Where the symbols take the points:
* | ro su si vu na
s87 | s154 s238 s917 s366 s124
s120 | s414 s242 s930 s451 s689
s563 | s924 s994 s427 s889 s73
s691 | - - - s597 -
s431 | s720 s43 s419 s504 s748
s166 | s125 s911 s202 s129 s259
s154 | s917 s349 s355 s87 s238
s138 | s701 s886 s979 s70 s267
s451 | s120 s689 s414 s153 s377
s348 | s164 s366 s848 s812 s574
s2 | s129 s374 s166 s85 s202
s377 | s689 s812 s242 s930 s59
s427 | s570 s504 s73 s924 s101
s125 | s202 s153 s374 s166 s911
s501 | s954 s990 s425 s651 s926
s167 | s371 s651 s817 s705 s420
s371 | s817 s501 s989 s167 s651
s459 | s32 s70 s72 s716 s168
s764 | s857 s427 s889 s858 s924
s196 | s271 s2 s714 s467 s85
s59 | s812 s65 s348 s785 s848
s876 | s332 s934 s301 s470 s232
s705 | s167 s420 s371 s389 s989
s689 | s242 s348 s785 s377 s812
s414 | s930 s785 s377 s120 s242
s785 | s59 s848 s812 s242 s164
s771 | s168 s979 s70 s72 s701
s164 | s848 s87 s65 s348 s366
s200 | s716 s771 s459 s743 s72
s857 | s889 s570 s563 s764 s427
s333 | s497 s332 s900 s886 s876
s389 | s705 s989 s167 s170 s817
s129 | s166 s259 s125 s2 s374
s232 | s934 s764 s455 s1 s858
s743 | s200 s72 s716 s554 s32
s889 | s563 s73 s924 s857 s570
s70 | s138 s267 s701 s168 s106
s15 | s443 s271 s442 s672 s196
s934 | s455 s857 s134 s232 s764
s178 | s123 s691 s194 s441 s597
s366 | s87 s124 s154 s574 s355
s123 | s194 - s956 s178 s691
s443 | s442 s714 s467 s15 s271
s812 | s348 s574 s164 s59 s65
s72 | s771 s701 s168 s32 s138
s198 | s672 s467 s15 s43 s442
s858 | s764 s924 s857 s134 s563
s85 | s2 s202 s129 s294 s125
s880 | s441 s956 s178 s662 s194
s470 | s876 s232 s332 s900 s1
s574 | s366 s355 s87 s65 s917
s442 | s467 s294 s196 s443 s714
s73 | s994 s720 s101 s570 s431
s554 | s743 s32 s200 - s459
s332 | s301 s455 s1 s876 s934
s24 | s926 s662 s990 s425 s617
s485 | s617 s178 s662 s990 s441
s259 | s911 s414 s153 s374 s120
s101 | s504 s507 s431 s994 s419
s238 | s349 s705 s334 s124 s389
s716 | s459 s168 s32 s200 s771
s355 | s124 s170 s238 s917 s334
s106 | s267 s900 s886 s979 s497
s194 | s956 - s597 s123 -
s817 | s989 s954 s420 s371 s501
s497 | s900 s301 s470 s333 s332
s202 | s374 s451 s259 s125 s153
s990 | s485 s441 s617 s926 s880
s134 | s858 s563 s764 s455 s889
s65 | s574 s917 s366 s848 s154
s334 | s170 s371 s389 s349 s167
s979 | s106 s497 s267 s701 s333
s956 | s597 - s691 s194 -
s43 | s198 s442 s672 s748 s443
s672 | s15 s196 s443 s198 s467
s349 | s334 s167 s170 s238 s705
s989 | s420 s425 s651 s817 s954
s168 | s70 s106 s138 s771 s979
s930 | s377 s59 s689 s414 s785
s153 | s451 s377 s120 s911 s930
s886 | s333 s876 s497 s267 s470
s701 | s979 s333 s106 s138 s886
s374 | s259 s120 s911 s202 s451
s597 | s691 - - s956 -
s242 | s785 s164 s59 s689 s348
s425 | s24 s617 s926 s954 s485
s467 | s196 s85 s271 s442 s294
s748 | s43 s443 s198 s507 s15
s441 | s178 s597 s123 s880 s956
s926 | s990 s880 s485 s24 s662
s617 | s662 s123 s880 s485 s178
s271 | s714 s129 s294 s196 s2
s714 | s294 s166 s85 s271 s129
s420 | s651 s24 s501 s989 s425
s662 | s880 s194 s441 s617 s123
s900 | s470 s1 s876 s497 s301
s994 | s101 s419 s504 s73 s720
s651 | s501 s926 s954 s420 s24
s301 | s1 s134 s232 s332 s455
s455 | s134 s889 s858 s934 s857
s294 | s85 s125 s2 s714 s166
s954 | s425 s485 s24 s501 s990
s924 | s427 s101 s570 s563 s994
s507 | s748 s15 s43 s419 s672
s267 | s886 s470 s333 s106 s900
s720 | s419 s198 s507 s431 s43
s570 | s73 s431 s994 s427 s504
s848 | s65 s154 s574 s164 s87
s911 | s153 s930 s451 s259 s414
s419 | s507 s672 s748 s720 s198
s504 | s431 s748 s720 s101 s507
s32 | s72 s138 s771 s459 s70
s1 | s232 s858 s934 s301 s134
s917 | s355 s334 s124 s154 s349
s124 | s238 s389 s349 s355 s170
s170 | s389 s817 s705 s334 s371

The rows follow the links: the fewer symbols apart two points are, the more alike their rows tend to be.

Name the point of each row.
12 -18 -83 -30 -9 -54 77 -13 -13 -13 91 -74 -71 -22 -21 25 8 34 104 39 102 -65 -24 60 -61 64 -19 52 49 17 -106 -28 -19 -36 32 -46 -6 23 -66 37 29: s817
-47 19 59 43 -1 29 -23 61 -14 -70 -34 106 56 31 -45 -48 26 -38 -51 -40 -79 -23 -6 -30 58 -116 40 -103 -39 -41 66 31 -31 0 -53 33 -66 -86 -12 10 16: s459
-11 -29 -86 -4 4 -23 85 -35 2 -19 67 -42 -59 -37 -1 62 1 53 65 48 96 -99 2 63 -43 74 0 53 80 11 -120 -7 9 -5 49 -48 -13 19 -45 57 24: s880
21 -13 -82 -43 -11 -63 70 -6 -13 -5 95 -87 -73 -16 -20 15 11 26 112 37 100 -45 -31 54 -68 62 -26 53 37 20 -95 -38 -25 -44 25 -44 0 27 -67 25 24: s389
-13 -29 -84 3 7 -13 82 -43 6 -14 56 -35 -54 -40 8 75 -4 58 53 50 93 -103 9 64 -36 78 2 57 84 14 -119 0 20 5 54 -47 -8 22 -35 59 21: s956
30 -12 -78 -51 -14 -68 61 -3 -15 4 96 -96 -74 -14 -23 6 11 18 117 32 99 -27 -37 49 -71 63 -34 56 28 22 -86 -41 -28 -50 21 -43 7 30 -64 17 19: s349
6 -22 -85 -24 -4 -46 80 -15 -9 -16 85 -63 -69 -26 -17 34 8 38 97 41 100 -76 -17 61 -58 66 -14 50 55 14 -111 -23 -13 -30 35 -46 -10 20 -60 42 29: s651
0 -23 -88 -20 -2 -43 83 -20 -6 -18 82 -59 -66 -27 -13 42 7 43 92 44 100 -83 -14 63 -54 67 -11 52 62 12 -113 -20 -8 -26 39 -47 -11 20 -59 48 29: s954
81 10 -6 -76 -15 -50 -38 -15 -1 90 21 -119 -34 10 27 -35 -14 -17 50 1 28 130 -27 -20 -54 60 -63 72 -47 38 29 -53 -7 -31 1 -3 81 78 23 -71 -33: s153
73 4 -35 -80 -20 -70 -3 -6 -10 63 61 -129 -57 5 4 -30 -3 -9 95 12 60 89 -39 6 -71 63 -62 72 -29 36 -13 -59 -25 -50 5 -18 60 67 -16 -47 -13: s242
-45 11 72 60 13 65 -44 18 9 -31 -85 114 72 13 3 -5 -1 -19 -107 -32 -96 -7 30 -37 73 -80 44 -76 -20 -31 74 48 17 44 -26 40 -32 -53 40 3 -6: s1
53 -4 -62 -69 -20 -75 34 1 -16 31 88 -120 -70 -2 -15 -16 6 4 116 25 86 28 -45 30 -75 65 -50 63 -4 30 -54 -56 -33 -59 11 -34 30 49 -49 -12 8: s574
-43 11 73 58 14 67 -50 11 12 -24 -87 111 73 14 9 -4 -5 -19 -112 -33 -96 -1 32 -43 75 -74 40 -70 -18 -29 75 47 20 48 -24 39 -26 -47 49 -3 -11: s934
-50 16 62 51 1 36 -26 54 -11 -65 -45 112 61 26 -39 -36 21 -34 -61 -39 -81 -28 3 -30 64 -110 45 -100 -36 -40 63 36 -20 10 -47 36 -62 -84 -5 15 16: s168
35 13 62 -6 5 36 -88 -33 24 81 -82 -9 40 9 62 -9 -32 -19 -81 -19 -65 125 25 -57 25 14 -21 25 -42 17 92 3 40 37 -2 32 72 51 92 -68 -53: s15
58 13 43 -36 -2 6 -80 -28 18 98 -50 -57 15 9 57 -22 -29 -19 -39 -13 -36 146 10 -48 -4 36 -41 49 -50 30 80 -20 27 15 -1 23 86 70 78 -81 -52: s714
50 -3 -64 -67 -18 -75 39 -1 -15 26 87 -117 -72 -4 -16 -15 7 5 119 25 88 19 -43 32 -75 64 -49 63 1 30 -60 -54 -32 -57 13 -35 27 46 -51 -10 10: s366
-4 -25 -87 -12 1 -33 86 -27 -5 -19 74 -49 -61 -32 -9 51 4 47 78 47 98 -93 -6 66 -50 69 -5 50 71 12 -119 -13 -1 -15 44 -48 -13 18 -55 53 28: s990
-52 13 67 57 9 54 -34 35 0 -51 -64 119 69 19 -17 -19 9 -25 -85 -37 -88 -23 19 -34 72 -97 46 -91 -23 -36 66 44 0 29 -38 37 -50 -73 15 13 5: s333

Each walk starts at a row. The symbols on each line, taken left to right, move it on to the next point.
Answer with the point's row; about right is enough.
new walk
77 9 -14 -78 -15 -56 -29 -10 -1 84 34 -125 -41 8 20 -34 -11 -16 65 4 37 118 -30 -12 -61 62 -63 73 -41 40 18 -58 -14 -38 2 -9 76 77 11 -65 -26
su si vu ro su si su ro si
28 -13 -79 -47 -13 -65 64 -4 -17 1 94 -93 -75 -13 -22 9 9 22 115 34 100 -33 -34 52 -70 63 -31 54 30 21 -89 -39 -27 -50 23 -43 4 30 -65 20 24
si ro vu na si
7 -19 -86 -26 -5 -49 79 -15 -10 -15 86 -69 -68 -23 -18 33 8 36 99 43 101 -73 -21 63 -58 63 -14 50 55 16 -110 -27 -16 -33 34 -47 -9 20 -64 41 28
new walk
42 -7 -71 -61 -16 -72 50 0 -18 15 92 -109 -73 -8 -19 -6 10 13 119 29 94 1 -42 40 -77 63 -41 59 12 26 -72 -50 -31 -53 16 -38 18 40 -56 2 15
si si su vu si si
10 -19 -86 -29 -7 -52 80 -12 -11 -15 88 -70 -69 -21 -18 30 9 36 103 39 103 -70 -22 60 -58 63 -16 50 52 16 -108 -27 -16 -35 35 -47 -9 22 -63 41 28
ro vu su na su
-10 -31 -84 -1 7 -21 85 -39 5 -19 63 -38 -57 -37 -1 66 -3 55 62 49 94 -100 5 66 -39 74 2 53 83 12 -121 -3 13 -2 50 -46 -11 18 -41 58 24
new walk
-27 8 78 49 15 69 -65 -9 21 6 -99 91 71 7 32 2 -13 -16 -121 -29 -95 31 40 -49 68 -50 30 -46 -21 -17 83 45 37 55 -16 43 2 -23 75 -18 -27
su su na su vu ro
49 14 54 -22 2 21 -85 -32 23 93 -68 -34 29 9 60 -16 -31 -19 -63 -19 -51 137 17 -54 12 24 -30 38 -48 24 87 -8 36 28 -2 30 79 62 87 -77 -54
ro su ro su su
78 8 -17 -79 -17 -60 -24 -10 -6 80 38 -126 -46 8 16 -35 -9 -15 71 6 43 114 -34 -8 -62 64 -63 74 -40 40 10 -57 -18 -43 3 -9 74 76 2 -60 -24
new walk
-18 7 76 43 14 70 -70 -13 24 23 -101 77 70 7 40 3 -18 -14 -121 -28 -95 49 42 -51 66 -41 23 -32 -24 -12 90 38 41 57 -13 40 16 -8 80 -29 -33
vu na si su si su na su
76 12 15 -64 -13 -31 -58 -23 5 97 -4 -103 -17 10 39 -32 -22 -21 20 -6 4 144 -15 -33 -37 52 -59 68 -52 37 51 -44 6 -15 1 9 88 80 44 -79 -42
vu vu vu ro su vu
78 11 4 -72 -14 -38 -49 -20 4 96 8 -111 -26 11 33 -32 -18 -19 35 -3 14 140 -22 -24 -47 57 -62 68 -49 38 38 -48 0 -25 0 0 84 79 34 -77 -37
new walk
-49 10 69 60 12 62 -43 22 6 -39 -75 116 72 16 -2 -10 4 -22 -102 -34 -94 -13 28 -39 74 -85 45 -79 -21 -34 70 48 13 39 -30 38 -41 -61 35 5 -3
su vu vu si ro ro
-38 10 74 55 17 69 -54 3 17 -9 -92 104 74 10 19 0 -9 -17 -117 -32 -96 14 38 -45 71 -65 37 -58 -19 -24 79 46 29 51 -21 42 -14 -38 59 -8 -17
si na su vu ro
-2 10 74 28 13 61 -79 -21 26 41 -101 55 64 8 51 0 -25 -16 -117 -28 -89 72 41 -54 55 -25 10 -16 -29 -4 92 31 45 55 -8 41 32 9 89 -43 -40
new walk
40 -8 -72 -55 -16 -72 55 -1 -17 13 93 -105 -72 -8 -21 -3 9 13 119 29 96 -8 -41 42 -73 63 -39 58 15 26 -77 -48 -33 -53 18 -39 13 35 -60 6 18
vu vu vu ro su vu
33 -12 -76 -52 -14 -69 60 -2 -16 5 95 -98 -74 -11 -23 3 10 16 118 32 97 -22 -36 48 -72 63 -35 56 21 23 -84 -44 -29 -51 21 -41 8 34 -64 13 19
si ro su vu su
3 -22 -86 -23 -4 -46 81 -17 -8 -17 85 -61 -66 -27 -16 38 9 39 94 43 100 -79 -15 64 -56 65 -11 52 60 14 -112 -21 -13 -27 36 -48 -11 19 -61 44 28
new walk
-12 11 76 36 14 65 -75 -19 23 32 -103 67 67 8 47 4 -21 -15 -121 -28 -92 60 42 -56 61 -32 18 -25 -26 -10 90 35 44 59 -11 42 25 -1 85 -37 -36
vu vu vu na si si na
27 13 67 1 8 41 -87 -30 25 75 -90 6 47 9 60 -6 -31 -17 -93 -22 -72 115 29 -58 32 6 -14 17 -39 12 92 12 43 43 -3 36 64 42 93 -65 -49
si si ro ro vu ro vu ro
53 13 51 -29 0 15 -85 -29 19 93 -64 -40 24 8 60 -18 -30 -20 -55 -17 -47 142 14 -53 5 28 -33 40 -48 25 84 -12 33 22 -2 27 81 64 85 -79 -52
